What can hang from each mark
J_173: J_317 J_468 J_486 J_686
J_943: J_21 J_173 J_486
J_21: J_317 J_486 J_605 J_922
J_486: J_21 J_943
J_686: J_21
J_922: J_21 J_173 J_486
J_605: J_21 J_468 J_686 J_922
J_468: J_173 J_317 J_605
J_317: J_21 J_173 J_686 J_943

Known rows, with every way that one mark hangs from another
{J_21 J_605 {J_922 J_173 J_486}}: [ 0.04  1.95 -0.93  0.13 -0.51 -0.69 -0.54  0.92 -0.31 -0.02 -0.19  0.55
  0.11  0.92 -0.84  0.80  0.28 -2.07  0.05  0.27 -0.01  1.87  0.94 -0.74
  2.02  1.15 -0.70  1.39 -0.04  0.92  0.51 -0.42  0.34 -0.65  1.32 -1.25
  0.97  2.82 -0.19 -0.17 -1.28]
{J_468 J_173 J_317 {J_605 {J_21 J_486}}}: [ 1.24 -1.07  0.38 -0.85 -3.03  0.05  0.14 -1.80  0.08 -0.07  1.09 -0.76
  0.57 -0.72 -0.58 -0.07  2.86 -2.08  0.01 -1.59 -1.33 -1.60 -0.70 -0.38
 -0.89 -1.47 -0.84 -3.55 -0.57 -1.10  0.15 -0.53  0.46  1.31  4.78  0.39
  0.27 -0.57  0.10  1.14  1.69]
{J_468 {J_173 {J_317 J_21 J_943}}}: [ 0.43 -0.08 -1.18 -0.65 -2.22 -0.18  0.80 -0.45 -0.51 -0.28  0.12 -0.08
  0.91 -0.21  1.26  0.88  0.93 -0.94 -0.56 -0.07  0.25 -1.78 -1.03 -0.89
 -2.17 -0.74 -0.82 -1.81 -0.69 -0.31 -0.93 -0.25 -1.57  0.54  0.67  0.44
  0.76 -1.62  0.15  0.50  1.28]
{J_486 J_21 {J_943 J_173}}: [ 0.36 -1.64  0.94  0.23 -1.23  1.02 -0.24 -0.40  0.64  0.50 -1.10 -1.30
 -0.62  1.38  1.16 -1.02 -0.81  2.69 -0.33  0.65 -0.65 -0.94 -0.95 -0.37
 -1.28 -1.17  0.96  0.40  0.33  0.00  0.09  2.02 -0.23  1.05 -4.48  0.93
 -0.96 -0.90 -0.14 -0.15  0.42]
{J_21 J_486 {J_922 {J_173 J_317 J_686}}}: [ 0.19  3.01 -1.61  0.88 -0.10 -0.30  0.98  0.56  0.35  0.34 -1.14  0.92
 -1.12  0.69 -0.22 -0.40  0.59 -1.39  1.54 -0.55  0.22  0.62 -0.04  0.38
  0.98  0.34 -2.13  0.92 -0.22  0.12  0.90 -1.16 -0.05 -0.63  1.80 -0.83
 -0.04  0.33 -0.20 -0.34 -1.64]
{J_486 {J_21 {J_317 J_686 {J_943 J_173}} J_605 J_922}}: [-0.09  1.24  0.73  0.52 -1.47 -0.07  0.04  0.25 -0.27  0.10 -1.40  0.17
  0.38  0.97  0.44 -0.99  0.36 -1.08  0.06  0.59  1.26  1.65 -0.60 -0.19
  0.23 -0.38  1.01 -0.29  0.58  0.15  1.47 -1.43  1.14 -0.12 -2.01  0.60
 -0.17  1.88  0.24 -0.72 -0.57]
{J_486 {J_943 {J_21 {J_605 J_468}} {J_173 {J_317 J_686}}}}: [ 0.52 -1.07  1.30  0.19  0.94  0.76  0.08 -0.31  0.11  0.36 -0.03 -2.12
 -0.34  1.65  0.66 -1.39 -1.00  1.85 -0.07  0.72 -1.10 -0.15  0.30 -0.03
  0.95 -0.67  0.69  0.91  0.66  0.52  0.01  1.88 -0.60  0.63 -1.80  0.69
 -1.16 -0.66 -0.07  0.34 -0.08]
{J_486 {J_943 {J_21 J_317 {J_605 J_686} J_922} J_173}}: [ 0.40  0.55  0.88  0.17 -0.17  0.85  0.02  0.31  0.08  0.04 -0.66 -1.04
 -0.69  1.86 -0.29 -1.49 -0.66  0.84  0.08  0.99  0.40  0.86 -0.20 -0.38
  1.68 -0.99 -0.06  1.12  0.71  1.01  0.79  2.61  0.41  1.00 -1.44  0.52
 -1.12  0.53 -0.14  0.26 -0.49]
{J_468 {J_317 J_173 {J_686 J_21} J_943}}: [-0.05 -0.69  0.58 -0.41  1.58  1.04  0.62 -0.78 -0.26  0.67  1.06 -1.64
  1.29 -1.35  1.08  0.16 -1.59 -0.27  0.12  0.01 -0.42  0.69  0.44 -2.19
 -1.00  0.55  3.47  0.49 -0.91 -1.65 -0.65 -2.34 -0.86 -1.65  1.53 -0.13
  0.73 -1.40  0.42  0.17  0.22]
{J_605 J_686 {J_922 J_21}}: [-0.52 -1.44 -0.64 -0.03  0.82 -0.54 -1.16  0.30  0.47 -0.15 -0.76  1.07
 -0.04 -0.09 -0.99  0.94  1.38  1.44 -0.23 -0.05 -0.17  0.91 -0.22  0.81
 -2.13  0.99  0.36 -0.79 -0.06  0.49 -1.26  0.78  0.96 -0.75 -2.55 -0.15
 -0.31 -0.12 -0.19  0.04  0.11]
{J_468 {J_173 J_486 J_686}}: [ 0.47  1.03 -0.13 -0.73  0.86 -0.10  0.44 -0.44 -0.02 -0.49  1.04  1.24
  0.10 -0.78  0.44  1.44  0.65  0.01 -0.82 -1.14 -0.16 -1.30 -0.07  0.52
 -0.45 -0.14 -1.90 -1.28  0.03 -0.74 -1.07  0.65 -2.30 -0.75  3.49 -0.12
  0.37 -1.34  0.25  0.87  1.61]
{J_605 {J_922 {J_173 J_468 J_486}}}: [-0.38  0.16 -0.97  0.83 -0.08 -0.46  0.10 -0.13 -0.30 -0.25 -0.23  0.64
  0.18 -0.62 -0.36  0.02 -0.28  0.57 -0.58 -0.01  0.03  0.69  0.35  0.36
 -1.37  0.95 -0.48 -0.83 -0.12  0.07 -0.73  1.04  0.06 -0.54 -2.01 -0.59
 -0.03 -0.24 -0.25  0.33 -0.65]
{J_317 {J_173 J_486 {J_686 J_21}}}: [-0.08  0.82  0.16 -0.12  3.98  0.45  0.06 -0.07  0.76  0.48  0.67  2.10
  1.34 -1.51  0.51  0.92 -2.63  0.10 -1.02 -0.01 -0.45  0.09  0.30 -0.20
  1.35  0.49  0.01  1.04 -0.01 -0.49 -1.26 -0.66 -3.18 -1.45  4.93 -0.38
  0.25 -2.10  0.61 -0.37  0.76]
{J_605 {J_21 J_317 {J_922 J_486}} J_686}: [-0.96 -0.73  0.00  0.19  0.98 -0.15 -0.16  0.42  0.25  0.31 -0.82  2.57
  0.10 -0.31 -1.44  0.00  1.45  0.03  0.14 -0.52  0.71  0.33 -0.21  0.50
  1.89  0.08 -0.31  0.25  0.51  0.76  0.63 -0.53  2.15 -0.41 -0.92 -0.03
 -0.47  1.25 -0.09 -0.60 -0.74]
{J_922 {J_21 J_317 {J_605 J_468}} {J_173 {J_486 J_943}}}: [ 0.35  1.79 -0.57 -0.08  1.68 -0.75  0.20  0.88  0.29 -0.60  0.14 -0.39
 -1.37  0.05 -1.30  0.07  1.29 -0.67  0.67 -1.52 -0.25 -1.59  0.54  0.48
  2.94  0.34 -0.64  3.34 -0.73  0.26  0.31 -0.85  0.15 -0.10  0.47  0.43
 -0.51  1.86 -0.14  0.24 -1.99]
{J_943 J_173 {J_486 J_21}}: [-1.06 -0.48  0.31 -0.32 -2.74  0.54 -0.48 -0.02 -0.25  0.02 -0.58 -0.72
 -1.65  0.31  0.43 -0.87 -0.59  2.65  0.07  1.94  0.54 -1.04 -0.05  0.21
 -0.67 -0.95 -0.69 -0.20  0.92  0.94 -0.04  1.62 -1.34  2.09 -1.58 -0.19
 -0.43 -1.10 -0.05 -1.26  0.36]
{J_21 J_317 {J_486 {J_943 {J_173 J_686}}} {J_605 J_922}}: [ 0.56  2.17 -0.13  0.74  1.32 -0.91 -0.12  0.79 -0.11 -0.13 -0.51 -0.12
 -1.97  1.13 -1.22 -0.68  0.54 -1.17  0.69  0.20  0.29  1.81 -0.94  1.09
  0.79 -0.79 -0.15  0.01  0.73  0.44  2.33 -0.09  0.97  1.47  0.02  0.48
 -0.66  1.40  0.00 -1.28 -0.98]
{J_486 {J_943 {J_21 J_605 J_922} {J_173 {J_317 J_686}}}}: [ 0.58  0.05  0.75  0.58  0.43  0.81  0.10 -0.11  0.24  0.37 -0.49 -1.27
 -0.13  1.99  0.65 -1.62 -0.70  0.88  0.14  0.89 -1.02  0.59  0.17 -0.32
  1.24 -0.43  0.54  1.36  0.66  0.84  0.32  1.91 -0.17  0.18 -0.56  0.55
 -1.26 -0.04 -0.06  0.17 -0.62]
{J_173 {J_317 {J_21 J_605} J_943} J_468 J_486 J_686}: [ 0.47  1.27 -1.53 -0.31  3.73 -0.74  2.37  0.34  0.74 -1.09  0.55  2.84
  1.76 -0.88  2.20 -0.18 -1.67 -1.46 -0.61 -0.05  2.37 -3.88  1.26  2.40
  1.61  0.86 -1.72  0.66  0.59  0.20 -1.52 -2.09 -1.83 -3.68  3.99  1.26
 -0.74  1.81  0.48 -0.48 -1.20]
{J_21 {J_486 J_943} {J_605 J_686 {J_922 J_173}}}: [ 0.42  0.88 -0.34  0.48  2.88 -0.94 -1.00  0.56  0.53 -0.12 -0.66 -1.88
 -1.08  1.42 -1.27 -0.13  0.26 -0.68  0.52 -0.01  0.81  2.08  0.53  0.84
 -0.27  0.06  0.49  0.80  0.31  0.41  1.31  0.75 -0.12  0.00  1.39 -0.50
  0.27  1.35 -0.07  0.12 -0.77]
{J_605 {J_468 J_317} {J_686 {J_21 J_486}} {J_922 J_173}}: [-0.37 -1.64  0.57 -0.26  0.22  0.10  0.22 -0.07  0.04  0.23  0.26 -1.10
  0.29 -0.42 -0.59  0.38  1.89  1.28  1.01  0.15  1.55  1.26  0.08  0.36
 -2.00  0.27 -0.48  0.61 -0.47 -0.27  0.13  1.74  2.56  0.63 -3.26  0.03
 -0.09 -0.92 -0.32  1.00  0.56]
{J_686 {J_21 J_317 J_486 {J_922 {J_173 J_468}}}}: [-0.81  2.30 -0.63  0.28 -1.25 -0.32  0.51  0.62 -0.05  0.76 -0.41  1.32
 -0.30 -0.56 -0.07  0.45 -1.38 -1.40  0.83 -0.05  1.08  1.39 -1.21 -0.13
  1.84 -0.24 -1.78  1.41 -0.73  0.36  0.88  0.56  0.77  0.52  1.18 -0.03
 -0.09 -0.76 -0.12 -0.58 -0.23]
{J_468 {J_173 J_486} {J_317 J_686} J_605}: [ 0.94  0.48  1.00 -0.98 -1.66  0.18  0.53 -1.56 -0.19 -0.19  2.09 -1.09
  0.66 -1.19  0.30  0.47  1.91 -1.94  0.06 -2.48 -1.32 -2.04 -0.23  0.10
 -1.29 -0.03 -0.61 -2.77 -0.45 -1.27 -0.95 -2.14 -0.57 -1.30  6.29  0.31
  0.34 -0.70  0.32  1.96  1.77]
{J_317 {J_21 {J_605 J_922}} J_173 J_686}: [-0.86 -0.15  0.38  0.57  3.31 -0.46 -1.04  0.01 -0.50  0.75 -0.24 -1.20
  2.92 -0.30  0.62 -0.95 -2.52 -1.09 -0.92  2.19 -0.15  1.34  1.39 -0.90
 -0.74  1.52  4.11 -0.06  0.08 -0.91  0.91 -2.85 -1.25 -1.31  1.30 -0.49
  0.77  0.47  0.74  0.48 -0.78]
{J_943 {J_21 J_317 J_922} J_173 J_486}: [-0.86  1.99  0.11  0.23 -3.94  1.01  0.31  0.46 -0.67 -0.24 -0.57  0.21
 -2.14  0.82 -0.64 -2.58 -0.24  1.15  0.91  2.20  1.00  0.24  0.08  0.04
  2.66 -1.29 -1.62  0.88  1.05  1.84  1.16  1.86  0.38  2.54  0.66 -0.15
 -1.28 -0.03 -0.16 -1.10 -0.81]
{J_486 {J_943 {J_173 {J_317 J_686} J_468}}}: [ 0.00 -0.94  0.67  0.17  1.39  0.53  0.74 -0.35 -0.12  0.32 -0.16 -1.20
 -0.47  0.66  0.84 -0.59 -2.07  2.37 -0.10  0.40 -0.50 -1.09 -0.37 -0.05
 -0.66  0.07 -0.17  0.15  0.32  0.01 -0.84  1.48 -0.96 -0.15 -3.94  0.54
 -1.02 -1.54 -0.17  0.21 -0.28]
{J_922 {J_21 J_317} {J_173 J_686} J_486}: [ 0.40  0.60 -1.75 -0.64  1.60 -0.14  0.41  1.12 -0.17 -1.24  0.75  2.30
 -1.88 -0.62 -1.00  1.82  0.43 -0.60  1.61 -2.23 -1.07 -3.46  0.71  0.14
  2.47  1.09 -1.32  3.61 -1.64 -0.04  0.42 -1.32  0.18 -0.13  0.07 -0.56
  0.74  1.93 -0.35 -0.81 -2.19]
{J_486 {J_943 {J_21 {J_317 {J_173 J_468}} J_605}}}: [ 0.45  0.27  0.87  0.25  1.24  0.51 -0.01  0.01  0.46  0.12 -0.15 -1.16
 -0.46  0.65 -0.21 -1.20 -2.21  0.43 -0.48  0.42 -0.57  0.08 -0.19 -0.33
  1.99 -0.55  0.05  0.91  0.19  0.03 -0.09  0.97 -0.31  0.23 -0.45  0.66
 -0.67 -0.25 -0.03  0.27 -0.30]
{J_468 {J_173 {J_317 J_943} J_686}}: [ 1.02  0.18 -0.54 -0.65  0.40  0.03  1.10 -0.49 -0.29 -0.95  0.50  1.00
  0.70 -0.32  1.16  1.60  0.93 -0.82 -0.30 -0.89  0.23 -1.56 -0.71 -0.26
 -1.79 -0.48 -2.24 -1.55 -0.40 -0.82 -1.11  0.69 -2.05  0.13  1.20  0.25
  0.77 -2.03  0.18  0.42  1.52]
{J_468 {J_317 J_21 J_173 J_686}}: [-0.70 -0.80  0.16 -0.58  0.36  0.69  0.39 -0.60 -0.24  1.23  0.55 -1.79
  1.18 -1.07  1.04 -0.37 -0.75 -0.16 -0.04  0.80 -1.39 -1.11  0.56 -1.63
 -1.12  0.97  2.50 -0.52 -0.62 -1.45 -0.49 -3.17 -0.10 -1.75  0.23  0.04
  0.54 -0.39  0.34  0.61 -0.71]
{J_686 {J_21 J_605 {J_922 J_486}}}: [-0.56  0.47 -0.20 -0.27 -0.65 -0.55 -1.11  0.68  0.38  0.90  0.44  1.63
  1.25 -0.12  0.56  1.81 -1.14 -1.30 -0.65  0.64 -0.55  2.30 -0.32 -0.43
  1.82  0.57  0.00  1.47 -0.13  0.90 -0.51  0.94  0.23 -0.53  2.80 -0.25
  0.34  0.26  0.05 -0.77  1.00]
{J_486 {J_21 {J_317 J_173} J_605}}: [-0.18  0.25  0.66 -0.16 -0.85 -0.15 -0.55 -0.01  0.28  0.54 -1.10  0.42
  0.15  0.09 -0.03  0.25 -0.09 -0.84 -0.82  0.35 -0.39  0.41 -1.22 -0.29
  0.28 -0.65 -0.70 -1.12  0.22  0.13  0.23 -1.24 -0.23  0.59 -1.08  0.70
  0.52  0.27  0.30 -0.98  0.17]
{J_922 {J_486 {J_943 J_21}}}: [ 0.26 -1.03 -0.37 -0.10 -0.34  0.56 -0.44  0.27  0.46  0.37  0.86  0.02
 -1.59  0.23  0.08  0.22 -1.61  1.61  0.03 -0.77 -2.21 -1.28  0.16 -0.16
  1.47  0.21  1.32  1.70 -0.30  0.36 -0.72 -0.65 -0.16 -0.60  0.23 -0.29
 -0.12  0.19 -0.34 -0.47  0.09]
{J_468 {J_173 {J_686 {J_21 J_486 J_605}}} J_317}: [ 0.88  0.04  0.15 -1.63 -0.27  0.30  0.61 -0.84 -0.06 -0.12  1.57 -0.20
  0.40 -0.64  0.77  1.97  1.97 -1.39  0.11 -0.57 -0.65 -0.89 -0.37 -0.71
 -1.01 -0.48 -1.98 -1.00 -0.76 -1.29 -0.37  1.35 -0.26  0.10  3.53  0.47
  0.85 -0.98  0.18  0.73  1.59]

Rows
[-0.76 -1.33 -0.25  0.06  1.10 -0.13 -0.88  0.28  0.02 -0.24 -0.39  0.53
  1.33 -0.30 -0.08  1.70  0.06  0.27 -0.12  0.15  1.20  1.63 -0.06 -0.08
 -2.27  0.59 -0.69  0.36 -0.45  0.48 -0.49  3.55  0.35  0.23 -1.60 -0.58
  0.75 -1.39 -0.18  0.65  0.67]
{J_605 {J_686 J_21} {J_922 J_173}}
[-0.31 -1.92  0.70 -0.25 -0.11  0.18  0.40 -0.16 -0.32 -0.19 -0.02 -1.47
  0.15 -0.23 -0.92  0.14  2.55  1.82  0.51  0.14  1.26  0.66  0.38  0.13
 -2.81  0.68 -0.80 -0.83 -0.08 -0.46 -0.60  1.22  2.56  0.26 -6.15 -0.18
  0.04 -0.35 -0.45  1.49  0.06]
{J_605 {J_468 J_317} J_686 {J_922 J_173}}
[ 0.21 -1.21 -0.16 -0.41  0.87  0.57 -0.22  0.42  0.16  0.15  1.11  0.80
 -0.98  0.09  0.55  1.12 -1.97  1.83  0.10 -0.36 -1.32 -1.31  0.02 -0.18
  0.81  0.25  0.89  2.07 -0.22  0.30 -0.46  0.74 -0.68 -0.06 -0.44 -0.28
 -0.07 -0.32 -0.23 -0.76  0.43]
{J_922 {J_486 {J_943 {J_173 {J_686 J_21}}}}}
[ 0.09  2.75 -0.73 -0.05  0.07 -1.22  0.12  0.83 -0.43  0.03 -0.32 -0.78
 -1.84  0.16 -1.04 -0.01 -0.49 -2.35  0.34 -0.48  1.41  1.63 -0.61  0.33
  1.59 -1.02  0.76 -0.92  0.20  0.19  1.50 -3.11 -0.64  0.38  2.18 -0.08
  0.61  1.72  0.20 -1.41 -0.61]
{J_21 {J_317 J_943} J_486 J_605}
[ 0.92  0.22  0.28  0.19 -2.45 -0.56 -0.51 -1.13  0.05 -0.25  0.00  0.57
  1.06 -0.08 -0.95 -0.52  1.33 -2.00 -0.40 -1.01 -0.15  0.18 -0.71  0.22
 -0.02 -1.31 -0.92 -3.14 -0.03 -0.44  0.70  0.11 -0.35  1.65  4.55 -0.26
  0.01 -0.65  0.14  1.05  1.86]
{J_468 J_173 {J_605 {J_21 J_486 J_922}}}
[ 0.18 -2.22 -0.54  1.21  2.03 -0.10  0.31 -0.74 -0.13 -0.88 -0.40  1.19
  1.75 -0.66 -0.26 -0.92  0.84  0.10 -0.39  0.34  0.36  0.50  1.35 -0.03
 -0.86  0.37  1.23 -0.34 -0.07 -0.97  0.77  2.14  1.65  0.29 -2.87 -0.19
 -0.34  0.67 -0.16  0.10 -1.27]
{J_605 J_21 {J_922 {J_173 {J_468 {J_317 J_943}} J_686}}}
[-0.99  0.41  0.15  0.07 -3.32  0.56 -0.30  0.16 -0.16  0.06 -0.96 -0.17
 -1.45  0.63  0.29 -1.39 -0.14  2.20  0.32  2.22  0.90 -0.25 -0.11  0.11
 -0.29 -0.75 -0.86  0.24  1.03  1.11  0.30  1.48 -0.50  1.87 -1.43 -0.23
 -0.76 -0.55 -0.09 -1.22 -0.01]
{J_943 J_173 {J_486 {J_21 J_922}}}
[-0.52 -0.05 -0.54  0.14  0.87 -0.07  0.50 -0.08 -0.52  0.16 -0.23 -0.94
  0.09 -0.21  0.69  1.17 -0.28 -0.43  0.45 -1.14 -1.06 -1.17  0.27 -0.60
 -0.83  0.80 -1.51  0.11 -0.71 -0.21 -0.77 -0.14 -1.53 -0.58 -1.40 -0.68
  1.07 -1.43 -0.17  0.49 -0.98]
{J_922 {J_173 {J_317 J_686}}}
[-0.62  0.34  0.08  0.04 -0.23 -0.05 -1.30  0.43  0.31 -0.78 -0.06 -1.15
 -0.90  0.56 -0.68 -1.02 -0.11  0.06  0.13  1.43  0.57  0.64  1.57  0.82
  1.57 -0.19 -0.94  1.12  0.81  1.30  0.11  2.09 -0.38  0.85  3.39 -0.58
  0.09  0.58 -0.06 -0.20 -0.26]
{J_943 {J_21 {J_605 J_686 {J_922 J_173}}} J_486}
[-0.22 -0.48 -0.67 -0.36 -1.07 -0.73 -0.06  0.66 -0.37 -0.18 -0.17 -1.89
  1.81  0.13  1.32 -0.73 -1.65 -0.66 -1.12  1.89  2.50 -0.11  1.04 -0.62
 -0.36 -0.38  3.73 -0.54  0.13 -0.45  0.08 -1.79 -0.72 -0.31 -1.28  0.09
  0.47  1.78  0.22  0.34  0.16]
{J_317 {J_21 {J_605 J_468}} J_943}
[ 1.27  1.04  0.36 -0.04 -0.62 -0.52 -0.06 -0.56  0.27 -1.32  1.35  2.79
  1.74 -1.11  0.26  1.20  1.05 -2.50 -0.61 -1.74  0.25 -0.75 -1.11  1.42
 -0.93 -0.60 -2.46 -2.02 -0.06 -0.43 -0.38  1.38 -0.65  0.65  6.29  0.46
 -0.05 -1.46  0.31  1.01  2.80]
{J_468 {J_173 J_486 {J_686 {J_21 J_317}}} {J_605 J_922}}
[-0.05 -1.01  0.99 -0.40 -1.32  0.65  0.77 -0.45  0.03  0.44  0.37 -1.88
 -0.30 -0.86  0.15 -1.07  0.01  1.93 -0.02  0.80  0.48 -0.27  0.05 -0.78
 -0.70 -0.33  1.21 -0.38  0.01 -1.18 -0.94 -2.14  0.44  0.33 -3.06  0.26
 -0.25 -1.10  0.00  0.12  0.69]
{J_605 {J_468 {J_317 J_173 {J_943 {J_486 J_21}}}}}
[-0.31  1.48 -0.07  0.54 -1.53  0.67  0.36  0.33 -0.53  0.18 -0.15  0.45
 -0.90  0.39 -0.47 -1.09 -0.51 -0.62  0.95 -0.52 -0.68  0.38  0.44 -0.38
  2.79  0.23 -0.16  1.31 -0.29  0.51  1.08 -0.90  1.18 -0.30  0.49 -0.47
 -0.07  1.06 -0.19  0.09 -1.36]
{J_943 {J_21 {J_317 J_686} {J_922 J_173 J_486}}}
[ 0.30 -0.50 -0.02  0.52 -2.15 -0.56 -0.89 -0.29 -0.03 -0.47 -0.12  0.02
  1.01 -0.34 -0.31  0.44 -0.37 -1.23 -0.58 -0.79 -0.63  0.36 -0.43  0.24
 -1.73  0.04 -0.74 -2.82 -0.12 -0.08 -0.80  0.61 -0.28  0.81  0.09 -0.70
  0.50 -0.82 -0.21  0.82  0.99]
{J_468 {J_605 {J_922 J_173}}}
[ 0.15 -2.06  0.52  0.35 -1.10  0.27  0.56 -0.34 -0.88  0.11  1.16 -0.83
 -0.37 -0.50 -0.16 -0.84  1.18  2.42  0.51  0.29 -0.42  0.96  0.53 -0.11
 -2.07  0.90  3.39 -0.39  0.03 -0.83  0.00 -2.04  2.73 -0.15 -5.25 -0.12
 -0.60  0.46 -0.28 -0.07  0.17]
{J_605 {J_468 {J_317 J_686 {J_943 J_173}}} {J_922 J_486}}
[-0.21 -1.40 -0.54  0.14 -0.23 -0.06 -0.51  0.44  0.15 -0.46 -0.45  1.69
 -0.39 -0.08 -0.54  0.72  0.91  0.96  0.13 -0.42  0.87  0.44 -0.56  0.71
 -2.13  0.47  0.81 -0.36  0.06  0.65 -0.18 -0.52  1.61 -0.49 -2.61 -0.08
  0.28  0.75 -0.17 -0.72  0.31]
{J_605 J_686 {J_922 {J_486 {J_21 {J_317 J_943}}}}}
[ 0.16 -0.97  0.57 -0.03  0.32 -0.76 -0.53  0.06 -0.44  0.10  0.92 -1.08
  0.30 -0.01 -0.38  0.24  0.94  0.07 -0.42  0.44 -0.51  1.95  0.83  0.12
 -0.54  0.96  2.22 -0.66  0.41 -0.34 -0.16 -1.69  1.53 -0.65 -1.86 -0.15
  0.20  1.71 -0.04 -0.15  0.19]
{J_21 {J_605 {J_468 {J_317 J_686 J_943}} {J_922 J_486}}}
[-0.84 -3.10  0.10  0.76  1.91 -0.42 -1.25 -0.39  0.44  0.15 -0.99  1.45
  1.36 -0.31 -0.98 -0.05  1.68  1.33 -0.93  0.34 -0.01  1.66  0.29  0.78
 -1.52  0.24  1.36 -1.57  0.74  0.27 -0.11  1.86  1.58 -0.03 -2.50 -0.16
 -0.52 -0.21 -0.06 -0.08  0.22]
{J_605 J_21 J_686 J_922}
[-0.49 -0.74 -0.13 -0.24 -1.31  0.08 -0.29  0.25 -0.04  0.55  0.29  1.21
 -1.43 -0.49  0.19  0.91 -0.50  0.81  0.25 -1.19 -1.65 -1.48 -0.64  0.30
  0.44  0.44  0.60  0.28 -0.30  0.14 -0.11 -2.84  0.58 -0.71 -1.36 -0.01
  0.45  0.66 -0.12 -1.23 -0.01]
{J_922 {J_486 {J_21 {J_317 J_686}}}}
[-0.30  0.01  0.86 -0.47  0.07 -0.08 -0.58  0.09  0.37  0.37 -1.20  0.40
  0.23  0.20 -0.27  0.49  0.07 -0.67 -0.66  0.25  0.50  0.30 -1.07 -0.01
  0.07 -0.58 -1.12 -1.01  0.33  0.35  0.17 -0.90 -0.25  0.30 -1.03  0.67
  0.65  0.40  0.33 -0.71  0.25]
{J_486 {J_21 {J_317 J_173} {J_605 J_686}}}
[-0.16  1.00 -0.07  0.53  0.98  0.29  0.45  0.12  0.20 -0.03 -0.20 -0.92
 -0.73 -0.11  0.41 -0.17 -0.42  0.13  0.41 -1.56 -0.26 -1.55  0.29 -0.02
  0.46  0.15 -0.14  1.92 -0.45 -0.35  0.25 -0.29 -0.87 -0.85 -0.03 -0.08
  0.14 -0.13 -0.08  0.63 -1.13]
{J_922 {J_173 {J_486 {J_21 {J_317 J_686}} J_943}}}
